Each row is followed by roughly how far along a hidden order it lies, from 0 to 12. A new part has a new order.
[-25 -17   5 -21   4  26   9   6 -36  -3  -8 -22   8   9  10  48   8 -30
  -1  19   0  -1 -12  13  -9  -8  10 -14   7  -8   5  -4 -17   1  13  -9
 -12] -> 1
[-35 -15   5  -6   5  26  22   4 -12  -2 -20 -36  12  43  10  16   4 -32
  -5  32  -1  -7 -14   7  -2  -1 -16 -31   5 -19   3  -4 -22   7   1  -2
 -13] -> 10
[-25 -19   4 -23   3   0  12   6  -8 -10 -11 -21   8   0  12  27  10 -25
   0  23   0  -5 -11  15  -8  -3   7  -6   7  -8   8  -4 -10   4   9  -6
 -12] -> 0
[-33 -25   5 -16   3  31  29   3  -2  -6 -25 -17   9  18   7  12   8 -32
  -3  16  -1  -5 -11  10 -17  -1  -9 -23   6  -2  -1  -4 -11   7   4  -4
 -10] -> 10
[-37 -21   5 -24   2  19  33   3  -1  -9 -22  -6   5   1   6  22   8 -25
   0  15  -1  -5  -8  10 -14  -1  -4 -17   4   0  -1  -4  -7   6   3  -6
 -11] -> 9
[-29 -14   4 -21   0  -1   1   5   2 -17  -2 -17   8  -5  11  14   5 -28
   1  16   0  -7 -12  10  -4   2   2  -7   7  -7   8  -3   2   6   5  -5
 -11] -> 0
[-38 -20   6 -19   7  36  29   3 -22   3 -35 -23   9  33  11  29  10 -33
  -6  23  -1  -5 -13  14  -5  -6  -5 -32   5 -13  -2  -4 -29   3   8  -6
 -11] -> 10
[ -5 -16   3   3  -2 -10   9   3  -6 -19   2 -13   2  17   7  -1   3 -27
   2  21   0  -8  -4   5 -10   3  -5  -3   3  -4   6  -4  -1   9   3  -1
 -10] -> 4
[-35 -10   5 -19   5  27  30   2 -10  -1 -27 -23   8  41   8  20   8 -42
  -5  20  -1  -3 -14  14 -11  -3 -10 -27   6 -12  -1  -4 -22   4   6  -6
 -12] -> 10
[-35 -20   6 -32   5  42  22   5 -28  13 -19 -18  13  45   9  37   8 -25
  -4  28  -1  -4 -14   9  -6  -6 -11 -33   7 -13  -3  -5 -24   7   7 -10
  -7] -> 12
[-24 -19   5  -5   1   4   7   5 -24  -7 -11 -21   6  25   8  36   8 -28
  -1  19   0  -5  -3  11 -12  -2   6 -12   4  -7   6  -4 -14   5   8  -3
 -11] -> 4
[-36 -27   3 -20   3  29  33   3  -7   1 -17  -4   9  13   7  16  10 -30
  -1  23  -1  -7 -12   9 -12  -1 -13 -25   7  -2  -6  -4  -7   8   6  -8
 -10] -> 12
[-20 -18   6  -3   2  26   1   3 -29  -1  -4 -17   4   4   8  35   6 -37
   1  24  -1  -1  -6   6 -12  -7  -4 -16   3  -9   3  -3  -9   6   5 -12
 -12] -> 7
[-14 -13   4  -4   1  10   1   6 -29  -7  -6 -23   7  32  10  12   7 -34
  -1  26  -1  -5  -4   8  -8  -2   1 -13   3 -12   8  -3 -17   4   8  -2
 -13] -> 4
[-13 -21   7   8   1   7  -6   5 -28  -5   6 -26   9  26   9  19   4 -29
  -1  29  -1  -5 -10   6  -3  -2  -7 -14   3 -16   8  -4 -14   5   5  -6
 -13] -> 5
[-44 -13   5 -19   3  30  22   3 -12   3  -6  -9  12  26   9  16   8 -25
  -2  26  -1  -6 -14   7  -7  -1 -17 -27   6  -9  -4  -4  -7   9   4 -10
 -11] -> 12
[-13 -18   5   6  -1   3   1   4 -14  -9   1 -18   6  19   8  13   4 -32
   1  24  -1  -5  -6   6  -9   1  -6  -8   3  -8   6  -3  -5   7   3  -6
  -7] -> 5
[-32 -13   6 -21   6  33  21   6 -19   4 -15 -26  16  40  11  25   4 -29
  -5  32  -1  -8 -19  10  -2  -1 -17 -31   6 -19   0  -5 -22   7   6  -5
 -15] -> 12
[-36 -24   5  -7   3  25  39   2  -4  -6 -29 -11   5  13   7  19   8 -35
  -2  17  -1  -4  -9  12 -14  -3  -4 -23   5  -1  -1  -3 -15   5   4  -4
 -11] -> 10
[-28 -18   6  -6   2  26   3   3 -33   2  -4 -21   6  12   9  32   8 -35
   0  22  -1  -1  -6   9 -14  -8  -2 -17   4 -11   3  -3 -17   5   6 -14
 -12] -> 7
[-32 -20   5 -14   2  20  25   4  -5  -7 -13 -13  10  22  10  17   8 -26
   0  20  -1  -7  -7   9  -8   0  -3 -23   4  -6   4  -4 -10   8   4  -6
 -13] -> 9
[-23 -20   5 -15   3   8  -3   5 -16 -12  -7 -18   8   2   9  26   8 -29
   0  22   0  -3 -11  12  -9  -4   2  -4   8  -6   7  -4  -7   4   8 -10
 -10] -> 1
[-41 -18   6 -33   6  42  34   1 -20   6 -33 -15   9  36  10  36  12 -32
  -4  16  -1  -4 -13  13 -14  -5  -7 -28   8  -7  -5  -4 -23   5   9  -7
 -11] -> 12
[-15 -21   4  -2  -2  -3  12   2  -6 -16  -5  -8  -1  -4   7   6  10 -31
   2  10   0  -5   0  10 -17   0   1  -5   5   2   3  -3   3   8   4  -4
  -8] -> 5
[-24 -20   4 -19   2   9  13   5   0 -13  -2 -16   7   8  11  23   9 -24
   0  21   0  -6  -9  12  -6  -2   8  -9   8  -4   6  -4  -3   4  10  -5
 -11] -> 0
[-44 -23   6 -37   4  39  23   3 -17   7 -13  -7   9  26   9  30  11 -25
  -3  18  -1  -4 -13  12 -13  -3 -11 -28   6  -6  -5  -7 -18   7   6  -9
 -14] -> 12
[-28 -24   7 -10   1  19   5   2 -28  -4  -7 -13   2  -4   7  35   9 -33
   1  11  -1  -1  -4   9 -19  -8   0 -14   4   2   1  -1 -24   5   5 -15
  -9] -> 7
[-33 -18   4 -21   2  21  29   3   0 -10 -19  -8   6   5   9   8   9 -20
  -1  25   0  -6  -8  10 -11   0  -4 -13   5  -4   1  -2  -6   7   2  -3
 -16] -> 9
[-44  -8   5  -7   5  34  20   5  -5   1 -20 -33  13  41  11  20   6 -36
  -6  29  -1  -5 -17  12  -2  -3 -13 -27   4 -20   1  -4 -24   4   5  -3
 -13] -> 11
[-20 -23   4 -24   3   4   5   6  -7 -12  -8 -20  13   7  13  21   7 -27
  -1  28   0  -8 -12  12  -3   0   4 -11   7 -12   9  -4  -9   4   8  -5
 -13] -> 0

Part 2:
[ 10  14 -11  15   4  -4 -15  -7  11   1  27   1  -5   1   3  27  -7   0
   7 -39   2  -7  -1  -2 -28  -6 -12 -15  -9 -12 -14  48  30   1   3 -18
  17  13  -1 -16  -8   4 -29 -21   7 -31   1 -12 -13  16   7 -28  -8   3
 -20 -15  24  -7   6 -28 -10  -6   6  11  31   4 -10   4   2  12  13  -6
  50  10  26  13  32  -3  18  -7  36  -6   9 -10 -11 -36  23   7  18  11
  -1 -29  -3   3 -19  -6  20  11   8   8  11   1 -10 -11  37 -10 -11  -3
  15  10  12  -5  14  11 -27  18   9  17  10 -29  12   7  -3 -21  -9  17
  12  16  -1   3   5  -3   5 -14  -1   5] -> 12
[  4   6   8  12  -8   2  -7  -6  -6  11  10   2   5   7  -2  18  -5   3
 -18  -2  16   4   7  -3  -1  -2 -12   5   6   4 -10   2  12 -10   5  -8
   0  -5   1 -12  -8   7  16 -13   2  11  -8 -12   2   4  -7  42  -2  -2
   2   5  -1  -5  -1  -3  -3 -14  -1  17  -9   2  -6  -7  -2 -12   2   1
  14  -1   7   2   3  -8  16   0   9   1   3   7   8  -5   2   5  -7  -1
   4  -3  -4  -2   5  -2 -14   2  -2 -10  -8  -9 -18  25   6  -1 -11  -5
  -1 -11   2   4   3   1 -21  19  13  -1   6  -3  -1  16  -5   2   1   9
   7   3   0  -4  -9  -8  -5  -1   8  -5] -> 5
[  1   0  18  10 -14  10  -1   6 -11  21 -11   6  19  18 -14   9  -5   4
 -36  38  19  12  15  -1  10   9   8  18  12  15  -6 -30  -6 -13   4   8
   2 -17   3 -16   2   6  32  -8  -5  41 -24 -14  13 -16 -11  63   9  -7
  10  14 -24   3  -4  17  13 -16  -9  25 -41  -3  -1 -17  -2 -32 -15   6
 -17 -12  -7   0 -22 -13   6   8  -7  13  -3  12  24  14  -9  10 -16 -11
   7  36   4  -6  15  -2 -26 -10 -13 -16 -28 -12 -26  41 -15   5  -8  -9
  -2 -16   8  11   0  -1   6  -2  10 -17   7  22  -8  21 -18  16   0  -5
   2   3  -1 -11  -7  -3  -2  12  19 -12] -> 0
[  8  11  -1  17  -2   0 -11  -4   2   4  19   2   3  10  -4  20  -3  -2
 -15 -26  17   2   3  -3 -14  -3  -9  -3   2  -1 -14  28  17  -5   7 -18
   3   5   1 -17  -7   7   9 -21   4  -3 -11 -14  -4  11   5  -3  -7   2
  -9   0   4  -3   3  -9  -6  -7   3  27   4   5  -9  -2  -2   1   4   0
  30   0  17   7  12  -5  23  -1  26  -1   6  -7  -2  -8  14  12   6   4
   3 -22  -5   6  -4  -9  -4   5   0  -7   3  -6 -11  10  16  -5 -13  -6
   7   2   8   1   3  10 -27  16  10   4  12 -19   6  15  -1  -8  -4  19
  11  12   0   1  -4  -8   2  -4   4  -2] -> 7
[  9  10  -5   9   1  -5 -11  -8   6  -1  23   0  -7  -1   8  22  -3   0
  -8 -35  11   0   4  -4 -24  -8 -17  -7  -3  -7 -14  33  21  -7   8 -27
   7   8  -1 -14 -10  11   1 -18   6 -20   0 -10  -9  16  -3  -9 -10   0
 -10  -5   7 -10   1  -8 -12  -9   6   7  14   6  -9   4   0   3  14  -5
  40   7  13   6  20  -3  29  -4  22  -6   7   0  -3 -24  13   8  15   1
   3 -35  -8   4 -14  -1  -3  12   5   0   8  -4  -6   3  22  -7 -16  -3
   0   6   0  -5   6   6 -29  20   5  14  10 -23   5   8   4 -11  -1  17
  12   6   1   2  -6  -7  -2  -7   1   1] -> 9
[  2   2  13  12  -9   5  -6   0  -8  15  -1   4   9  13 -10  12  -7   4
 -23  15  14   7  11  -1   7   4   0  10   7   7  -5 -18  -2 -11   4   4
   1 -18   2 -13  -3   5  23  -9  -1  28 -16 -16   8  -6  -7  31   7  -3
   5   6 -14  -3  -3   8   7 -14  -7  16 -39  -3  -1 -12  -2 -25  -5   3
  -5  -6   2  -1  -5 -11  10   3  -1   6  -1   9  14   7  -4   5 -12  -7
   4   4   2  -7  11  -2 -17  -2  -7  -9 -18 -17 -21  31   1   2 -10  -7
   3 -11   8   9   3   1  -7   9   8  -9   3   7  -5  18 -10   5   2  -1
   5   4  -1  -8  -6  -3  -3   6  12  -9] -> 3
[  8   6   4  12  -4   1  -8  -6  -3   7  18   3   1   6  -2  19  -4   1
 -16 -16  18   4   7  -2  -3  -2  -9   1   3   0 -10  11  10  -5   3 -16
   2  -2   1 -15  -9   8  11 -13   6   0 -14 -13   1   5  -4  -1  -4   0
  -2   2  -2  -3   0   3  -2 -10   2  14 -10   4  -8  -3  -1 -16   4   0
  15   0   7   4   5  -8  -3   0  15  -2   1   3   3 -11   3   9   1   1
   3 -14  -6   1  -2  -5 -22  13  -1  -7  -6  -8 -13  22   9  -4 -16  -6
   1  -3   3   2   3   4 -19  16   7   2   9 -10   2   9  -3  -3   1  16
  10   5   0  -1  -7  -7  -3  -2  11  -4] -> 6
[  1  -1  18  10 -14   8  -4   5 -11  16  -6   5  12  17 -11  12  -6   5
 -31  29  21  11  15  -2  17   7   8  15  10  13  -4 -37  -7 -13   4   3
   0 -21   2  -7   0   7  25  -9  -1  41 -17 -13  12 -43 -14  41   8  -6
  11  13 -23  -1  -6  16   5 -14  -7  28 -37  -4  -1 -12  -2 -32  -8   3
 -13  -9 -11  -2 -16 -14   8   5 -15   9  -3  14  26  11  -8   8 -12 -12
   7  15   2  -6  16   1 -29  -6 -12 -19 -25 -13 -23  39 -14   5  -9  -7
  -3 -15   3  11   0  -1   3   4   7 -17   2  14  -9  20 -15  16   3  -5
   4  -2  -1 -10  -8  -1  -5  13  18  -8] -> 1
[  1   1  17  14 -14   9  -3   7 -12  22 -10   7  20  19 -16  11  -5   3
 -36  39  19  13  20   0  19  11   8  16   9  14  -5 -28  -4 -11   2  12
   1 -29   3 -14   2   3  22  -6  -5  42 -20 -14  12 -19  -6  50  10  -5
   7  13 -21   6  -3  15  15 -13 -10  32 -41  -4  -2 -15  -2 -34 -13   6
 -22 -13  -6   1 -21 -15   3   8 -15  17  -3   9  26  16  -4  10 -21 -12
   5  25   7  -5  16  -6 -21 -14 -10 -15 -28 -12 -29  43 -14   7  -6  -8
   2 -18  11  11  -1   0   5  -4  13 -14   7  17  -5  20 -17  15  -2  -5
   2   7  -2 -11  -7  -4   0  15  19 -13] -> 0
